Below is a small trained network, with its code and all its weights. Each question gives an input and a target symbol and asks what happens when units are switched off, that is, made to give their printed mean instead of their output.

import numpy as np


def w(rows, s, z=0):
    codes = np.array(rows[::2]) - 128.0
    scale = np.full(codes.shape[1], s)
    scale[-1] = z or s
    return codes * scale


def f(y):
    return np.maximum(y, 0)


def softmax(a):
    e = np.exp(a - a.max(-1, keepdims=True))
    return e / e.sum(-1, keepdims=True)


def log_softmax(a):
    a = a - a.max(-1, keepdims=True)
    return a - np.log(np.exp(a).sum(-1, keepdims=True))


def net(x, mask):
    ids = ['γεζηθμξσφω'.index(c) for c in x.split()]
    T = len(ids)
    res = E[ids] + P[:T]
    r = res
    for j in range(3):
        rows = slice(2 * j, 2 * j + 2)
        q, k, v = (r @ M[0][rows].T for M in (Q, K, V))
        z = softmax(np.where(np.tri(T) > 0, q @ k.T / 2**0.5, -1e9)) @ v
        o = O[0][rows]
        res = res + np.where(mask[j], z, o[:, -1]) @ o[:, :-1]
    y = f(res @ A[0][:, :-1].T + A[0][:, -1])
    res = res + np.where(mask[3:11], y, B[0][:, -1]) @ B[0][:, :-1]
    return log_softmax(res[-1] @ U[:, :-1].T + U[:, -1])


Q, K, V, O, A, B = {}, {}, {}, {}, {}, {}
E = w([
[243,122,127],'γ',
[33,52,102],'ε',
[88,72,114],'ζ',
[52,190,97],'η',
[185,166,185],'θ',
[53,131,107],'μ',
[144,77,27],'ξ',
[20,251,75],'σ',
[177,217,194],'φ',
[121,140,233],'ω',
],0.014)
P = w([
[70,35,206],'0',
[44,90,138],'1',
[69,118,100],'2',
[95,157,49],'3',
[187,254,198],'4',
[165,110,161],'5',
[146,101,155],'6',
[89,108,144],'7',
[206,189,154],'8',
[239,224,136],'9',
[201,223,182],'10',
[173,115,179],'11',
],0.0062)
Q[0] = w([
[207,145,110],'head 0',
[98,156,173],'head 0',
[145,159,72],'head 1',
[254,165,240],'head 1',
[111,205,95],'head 2',
[107,121,68],'head 2',
],0.011)
K[0] = w([
[70,15,79],'head 0',
[100,174,192],'head 0',
[172,255,156],'head 1',
[116,160,126],'head 1',
[77,39,66],'head 2',
[157,178,150],'head 2',
],0.0094)
V[0] = w([
[196,115,163],'head 0',
[154,129,143],'head 0',
[124,182,61],'head 1',
[146,61,2],'head 1',
[143,140,190],'head 2',
[66,233,181],'head 2',
],0.011)
O[0] = w([
[218,165,174,4],'head 0',
[156,163,169,83],'head 0',
[52,136,64,120],'head 1',
[135,115,63,152],'head 1',
[169,186,148,78],'head 2',
[75,254,121,186],'head 2',
],0.0082,0.0039)
A[0] = w([
[105,169,149,12],'neuron 0',
[129,8,53,148],'neuron 1',
[150,142,153,124],'neuron 2',
[160,163,78,146],'neuron 3',
[153,114,76,78],'neuron 4',
[108,130,192,207],'neuron 5',
[206,144,101,81],'neuron 6',
[137,130,97,3],'neuron 7',
],0.014,0.0042)
B[0] = w([
[135,69,125,152],'neuron 0',
[160,113,99,254],'neuron 1',
[146,177,159,140],'neuron 2',
[106,125,242,142],'neuron 3',
[192,169,157,146],'neuron 4',
[195,132,123,177],'neuron 5',
[2,68,123,133],'neuron 6',
[129,192,75,131],'neuron 7',
],0.0093,0.011)
U = w([
[111,1,139,13],'γ',
[107,54,203,162],'ε',
[135,42,147,23],'ζ',
[186,121,36,52],'η',
[173,164,128,190],'θ',
[84,151,76,2],'μ',
[132,71,231,109],'ξ',
[66,171,32,107],'σ',
[94,114,128,195],'φ',
[164,209,108,203],'ω',
],0.0089,0.0054)

Each question gives the input, a string of symbols that net reads in full, and the target symbol t.
The units are the heads (2 rows each of Q, K, V and O) and the neurons (one row each of A and B). Each row of codes is followed by its name. A weight is (code - 128) times the scale printed after its matrix; where a second scale follows, it is the last column's (O, A, B and U).
mask holds one flag per unit, heads first, then neurons. A switched-off unit (its flag False) gives its mean, the last column of its rows in O or B, instead of its output. The means were averaged over made-up inputs and are rounded, as every weight is.
A unit's drop is (log p(t) with every unit on - log p(t) with that unit switched off) / (log p(t) with every unit on - log p(t) with every unit switched off).
The circuit of an input: a set's keep is (log p(t) with only the set's units on - log p(t) with every unit switched off) / (log p(t) with every unit on - log p(t) with every unit switched off). Starting from all 11 units, units are removed one at a time, each time the one whose removal leaves the highest keep (on an exact tie, the one counted first), for as long as the keep stays at least 0.8.
circuit, biggest first: the units of the circuit, biggest drop first
most important unit: the unit with the biggest drop
k most important neurons: the k neurons with the biggest drops, biggest first
heads that matter: for each layer, one digit per head in row order, 1 if its drop is at least 0.15 and else 0, layers parted by /
drop of u: that unit's drop, to one decimal
input ε ζ ξ μ, target η: circuit, biggest first : (head 2; neuron 1; head 1)
input ε σ σ σ ω σ ε, target σ: heads that matter : 001
input σ σ σ ε ξ, target σ: heads that matter : 111
input ξ ζ ε, target η: circuit, biggest first : (neuron 1; head 1; head 2)
input ξ σ ξ ξ ζ, target η: circuit, biggest first : (head 1; head 2; neuron 1)
input ω θ σ φ θ μ, target ω: circuit, biggest first : (head 2; head 0)
input ε ξ ε ε, target η: heads that matter : 011
input ε η σ ε ζ, target σ: most important unit : head 0
input σ ξ σ η ζ, target σ: heads that matter : 111
input μ ω ω η θ ω, target ω: 2 most important neurons : (neuron 5; neuron 2)
input ξ η ξ σ σ μ, target σ: drop of head 0 : 0.2
input φ η ε ε σ ε, target σ: drop of head 2 : 0.7
input ω φ ω φ φ ζ, target ω: drop of neuron 0 : -0.1
